Each row is followed by its class.
[ 32  15  23  27  16  36 -18 -84  14  24  -8 -11  11  -3 -53 -64 -24   5
  20 -12  22  -5 -13  -4  -6 -25   9  51  44  10   9  -1]	X
[-46 -34 -16 -19  35 -30 -14 -78  10 -45   3  19   5  20 -35  53 -35 -81
 -77  58  -3 -15  38  58  -3  46  -1  45 -35 -15  21  18]	B
[ 14 -22 -26 -34 -21 -15  57 -37  26  10  30  25 -24 -20 -36  -8   6  28
  -2  41   3 -14   1  15   0 -27  -4 -38 -20 -20  56  10]	G
[-24   4  38  23  46 -15 -62  14 -38 -34 -50  25 -11  21  41  46  -3  -4
  -7 -11   7 -14 -14  12  18  22  29   5  11  37  14  -6]	F
[ -6   5 -21 -26  28  21  -2 -42 -41 -19   4   0  13  30  33  53  27  22
 -40   0  10 -78  15  -1 -31 -19  52  -7  -3  11  28 -10]	Q
[ 24  30 -15 -19  37 -10 -40 -50 -16 -20  -6 -39  40   8   1 -22  -6   0
  -3 -11  10   8  32 -37 -18  -9  13 -18  22 -15 -20  -1]	F
[ 81  19 -44 -47 -42  48  14  64   9  47 110 -28   2   3  19 -43  52  -7
 -26 -25  30   1  50 -17  -6 -70 -38 -15  -3 -21  19 -34]	Z
[-14 -29 -13 -18 -28  51 -67  -8 -35   3 -23 -20 -18  23  63  68  23 -14
   3   3  24  -6   6 -17   5 -39  -3 -64   9  33 -20  13]	G
[ 39   9 -30 -77 -23  -8  46   9 -16 -27  70 -36  13 -26 -25 -18   1   7
  10 -35  -5  53  30 -31 -23  -2 -31  -3  -4 -52 -13  -2]	C
[ 16  20 -20 -13 -11 -44  -1 -30  15  -4 -10 -17  52  16  -3 -71 -16  45
 -25 -61  14 -33  12 -31  71  15 -11  36  11  -8  11  13]	Y
[  5 -30 -27  13 -41 -33  39  67   8 -20 -32  29 -36  14 -26   9 -19  18
 -50 -19  57 -10 -12  36  33  22   6   9  23  26  36   2]	B
[  1 -24 -23  23  23 -20  74 -27  36  43  -1 -54   6  -5 -35   1  23 -18
 -46  50 -40 -34  23  49 -42  19 -26  67 -38 -29  -4  -1]	Q
[ -1  -9  15  54 -22  14  38  12  18  13 -17 -25 -10   8   8   5 -28  18
  -2 -28   6  -9  -9  13  38   2   4 -26  11  30   6  20]	Q
[ 71 -15  -3  -3 -36  16  19  79  28  38 -21  18 -11 -17  -2 -16  45  -2
  19  17  45   6  -5   1  20 -39 -11 -42   3  39  -1 -33]	B
[-17  -9  -3  26  36 -10 -63   5 -37 -30 -29  20  25  14 -23  72  56 -14
 -22 -41 -10 -16  54  45 -69 -26   4  23   2  10  13   3]	F
[  9   1  -6  -6  33 -68  42  29 -16  -4 -26  -3  -4  -9 -54 -15 -21  27
  -7  -7   8 -21 -19  10  17  92 -21 101 -20  -1   2  -2]	A
[ 11 -17 -34 -15 -39  69 -24  37   6  19  91 -44 -30  -8  52  15  -9 -57
 -26  41 -35  37  11 -15 -24 -37  -1 -67 -28 -14 -14 -29]	Y
[  7 -10  18 -30 -19  70 -68  25 -13 -35   9  27 -34  -4  19 -16  20 -25
  37  20  11  29 -30 -49 -36 -19 -30 -35  39  -9 -25 -43]	C
[  8 -11   8 -22  -9  -5  48  14 -28   7 -29  -9   7 -55  32  32  19   4
  13  43 -98   1 -22 -11 -19 -31  52  34  14   5  -9 -43]	V
[  9   1   3  68 -37 -25   0  -8  22   0 -38  38  51   4 -30 -30  28  70
  21 -66   5 -45 -16 -28  31 -51   6  45  37  29  38   7]	C
[-27  -7 -16 -21  16  -1  33  -9  14 -29  -2  19  43  18  33 -31   7 -22
 -37  25 -39 -21   8   9 -13 -27  -2  19  27 -23  26 -12]	V
[ -5  -2   7  -3 -11  23  -2  11 -29 -42   9  36  -8 -11  17  39 -11  -6
 -29 -16  -7 -18  29   0 -10   7   7 -19  22  -7  12  -3]	G
[  9  -1  13  13 -15 -71   9  13  20 -28 -28  68 -28  -9 -67 -60  -3  50
  22 -57  38 -23   1  18  31 -10 -36  25  25  -6  45  31]	C
[-45  -1   4 -56   7  25 -65  21 -74 -61  13  23 -21   2  49  71  -3 -39
 -11  15 -31 -46  23 -24 -10 -15   5 -29  26  -2  -6  -1]	Y
[  2   9  -9 -13  55   1 -66   4 -32   0  16 -53  11  35  11   3  -6 -55
   2  26   3 -38  27 -15 -16 -61  -8  27  26  13 -21   1]	B
[-21 -17  45  21  30 -23   6 -55  51  11  -9  29  -4 -15 -66 -34 -10   7
   4 -10 -19 -13 -20  23  12  65 -24  25 -21 -29  16  -5]	C
[ 37  13  -1  16  -9  41  46  20  30  42  34 -71  15 -11  10 -40  -3 -21
  32  43 -15  24 -12 -25 -28 -39   3  -6  30  -2  -7  -3]	X
[ 22 -33 -21 -12 -10  20 -44   4 -19 -28  -7  26 -44  25  44  38  16  37
 -38 -10  61 -38   0  12  -6 -11  25 -34  -7  30  19 -11]	G
[ 14  -9 -25   4 -23  -4  51  31  28  -8  41  24  -3  -4 -43 -41   4  56
 -13 -54  15  -2  12  17 -12 -15  -8 -34  10 -27  12   6]	Z
[-11  -7 -44 -48 -24   4  35  15 -85 -37 -16  50 -23 -29  18  35   1  13
 -20   6  14  -4   3 -16 -13 -13  11 -10  23  -6 -37   5]	Y
[   8  -17   12  -13  -33   27   10   13  -36   13   12   22   -2  -13
  -57   18    5   52   15 -114   22    2   -2   24   41  -17  -25   -5
   14   25   15   14]	Y
[ 40 -15   7  19 -36  42  55  72  -7   4 -25  33  -7 -30  19  34  40 -56
  10  11 -17  81   4   9 -11 -39 -22  -1   1  27  10 -25]	X
[ 14 -29   7  25 -39  27 114  15 -24   2 -40  53 -10 -69  -4   6 -13  41
   8   6   0  33 -47  35   5  30  29  14   3  37 -14  -2]	A
[ 16  -8 -13   0 -28  -1  15  50 -11   9   1  11 -13  -1 -19  34   2  21
 -51 -67  14 -36  20  -4  49  31 -16  -7   3  15  38 -18]	Y
[  23   13  -71  -11   44  -38  -56  -20   36  -38   63  -71   41   42
    1 -105  -41   34  -36  -32   -8  -60   38  -51  -23  -34    4  -26
  -14  -43   -6  -10]	A
[ 13 -45  12 -78 -60  62  71  53 -32  -9   0  33 -40 -57  -7  72  40 -33
   9  10  -1 106  -9  49 -22  50 -38 -28 -18   5  -2 -11]	Y
[ -23   -1   13  -10  -24   23   22  -20   11   -6   -3   64    5  -17
 -107    2   21  -12   29  -10    3    8    2   29  -49    3  -18    1
   33  -27   38   17]	X
[-14   2 -37   0 -48 -13  42  23  30  28  25 -56 -22  -2 -14  -4 -31  10
 -16  14 -11   1   1 -25   3  28  -2 -50  17 -35  29  16]	G
[ -7 -12 -20 -18  19  17   3 -83   8  -3  19  11  -4 -10 -45  18  -8 -51
   9  30  -1  86  24  13 -45   3 -11 -28 -30 -27 -24  22]	Z
[-37 -35 -33 -20 -38  13  34  -1 -38 -30 -27  19  -4  -9  -7  67 -22 -43
 -48  15   0  22   8  11  14   7   3 -14  15   3 -21   4]	B
[  5   8   6 -12 -21  32 -39  66  -6 -14  22 -56  12  23  77 -10  -9 -24
  19 -26 -38  14  -7 -61  37 -54  -4 -41  21   6 -16 -22]	X
[-21   0 -21 -56 -49  -8  -3  36 -45  13   7 -30  11  -5 -11  59  35 -44
  10  19 -17   5  22  -6  12   0 -55  61   9  -1   5  31]	Y
[ -5 -16 -53  -1  -8 -36  27  65 -25 -33 -21  51 -34   5 -29  58  23  -8
 -36  16  -6  12   9 -19 -36  12 -21   3  -7 -22  38 -29]	G
[-20 -10  -1  -1 -10  -8 -61  15  -8  16 -23 -35 -14  14  18  35  21 -47
   3  38  -5  35  -6  12   4   7 -25  24 -13  10 -10   4]	F
[-12  -6   9  -6  -8 -25  11   7 -27   2 -63  41   7   6 -36  31  24  29
  26 -21  45  11 -31   5  48  16 -24  10  16  33  21  17]	F
[-57 -28  24  21 -42  -3   4  43  -5  10   1  43 -60   1 -11  16 -19  16
 -11 -36  36 -19 -39  41  41  60 -24  -2   3  -2  -3  25]	C
[-23 -20 -14 -19   1 -14  52   7 -35 -43   7 -10   2 -14  -9  46 -56 -53
 -13  11 -30  81   1  11  11  17   5   2  -8  -7 -28  11]	B
[ -5 -16 -19  59  19  15  58 -47  12  53 -44 -68  15  28   0  46 -14 -13
 -39  16   7 -29  -4 -14  35  18 -11  14  -4  36   1   7]	Q
[ 11  -3   0 -31 -40  34  15  55  -4  21  57  -9 -28 -25  -1   1   6 -14
  -6  12  -3   3   5  20 -10  19 -20  -5  -1 -14   0  -5]	Y
[-41 -20 -54   9  35 -44   0 -19  17  -5 -12 -42  -5  68  46  36   6 -35
 -66  40   1 -28  16  22 -11  10   4   0 -53  -4  28  20]	Q
[ 29   5   3 -25 -52   2  31  42   7  18 -16  10 -11 -43  -7   0  32 -19
  30  46  -1  42   7  -6 -17  24 -34   7   7 -18 -11   0]	G
[-45   6  12   2 -29  26 -21  -2 -37 -26 -40  22  16 -22  34 103  19 -62
 -22  11 -23  -2  38 -24 -31  55  13 -23  22  -9 -25  10]	C
[-39 -18  -3  19 -19  -8   0  19   1 -16  -8  12 -39 -10  -6  14 -68 -24
   3  34  -9  45 -51  -5  32  84   2  -3 -28   8 -13   2]	A
[  5   2  11   0 -36  25  65  34 -24  53 -22   3 -24 -32  27  98  14 -33
 -34  42   5  19  -5  10  14  94  14  16 -12  16  24 -14]	G
[ 15 -24  -7   9 -25 -51  63  31  20  14 -40  52 -29 -26 -59  -1  29  20
  23  32  24  41 -21  39  -9  41 -36  45 -25  -6  15  14]	G
[  2  12  16  20  52  -8 -80  -2  -5 -31 -19  10  53   2 -23   1  43 -39
  25   9 -52 -32  39 -17 -78 -28  -8  57   1 -25 -56 -17]	X
[-74  -1  -8 -62  36 -56 -50 -20 -34 -78 -17  33  15  45   5  17 -18  11
  -9 -21  -6 -50   2  13  -3  17  16  11  20 -24   7  32]	V
[ 56  23  16 -42  25  23   3 -12   9  53  43 -28  27 -14 -36 -29  20 -43
  15   1  -1  40   5 -15   3  44 -36  61 -43 -30 -34 -43]	X
[ 78 -20 -55 -11 -16   8  39  21  -9  32  23 -19 -25 -21  36  30  12 -33
 -24  80  33  22  13  -1  -6 -69  38 -23 -34  39 -13 -24]	B
[ 36   3 -26  15  -8  -8  21 -15  11  -1 -13 -44  15   7   3   0   8  17
 -44 -24  -9 -29  34  -7  -9  -8  16  12  -1   0  13 -13]	Q
[-33  13  18  -5  -1  10  21 -41 -57 -15 -35  65   3 -27 -43  56  -3 -35
  -7   9   5   4   5  28 -32  48  22  67  24  -7  -8  20]	X
[  1  23 -24  18 -19 -47  14  24   8   5 -24 -47  44   3 -24   3  13  -3
  24   9 -32 -11  12 -38 -21 -17  11  51  30  -7   6  22]	X
[  5 -28 -27  14  47 -33  20  26   5 -51 -21   5   9  33   2   3  22   9
 -57 -10  13 -60  32  31 -46 -12  -7  42   5  -5   7   2]	X
[-17   9 -47   4  56 -27 -41 -40 -13 -18   4 -17  40   6 -29  19   4 -65
 -19  41 -38  -2  52  -6 -81  13  -6  42 -38 -28 -18   5]	A
[  4  -3  33 -17   9  23 -22 -13 -54  -1 -12  32  -8 -49  -2  68  26 -78
   1  23 -25  56  43  47 -22   2 -23  23 -20   3 -27  -4]	F
[-38 -16 -22  43  10 -31  38 -16  18  21   0 -39  -1  32 -43  37 -43 -12
 -20  11 -10  13 -15  -8  28  42 -29  30  -8  -3  37  26]	G
[-10  -5  33  -5  46  41 -60 -60 -41 -26 -40  17   5 -19  20  -8 -18   7
 -15 -43 -30 -38   2   2  -8  15  36  -5  13  15 -15 -31]	A
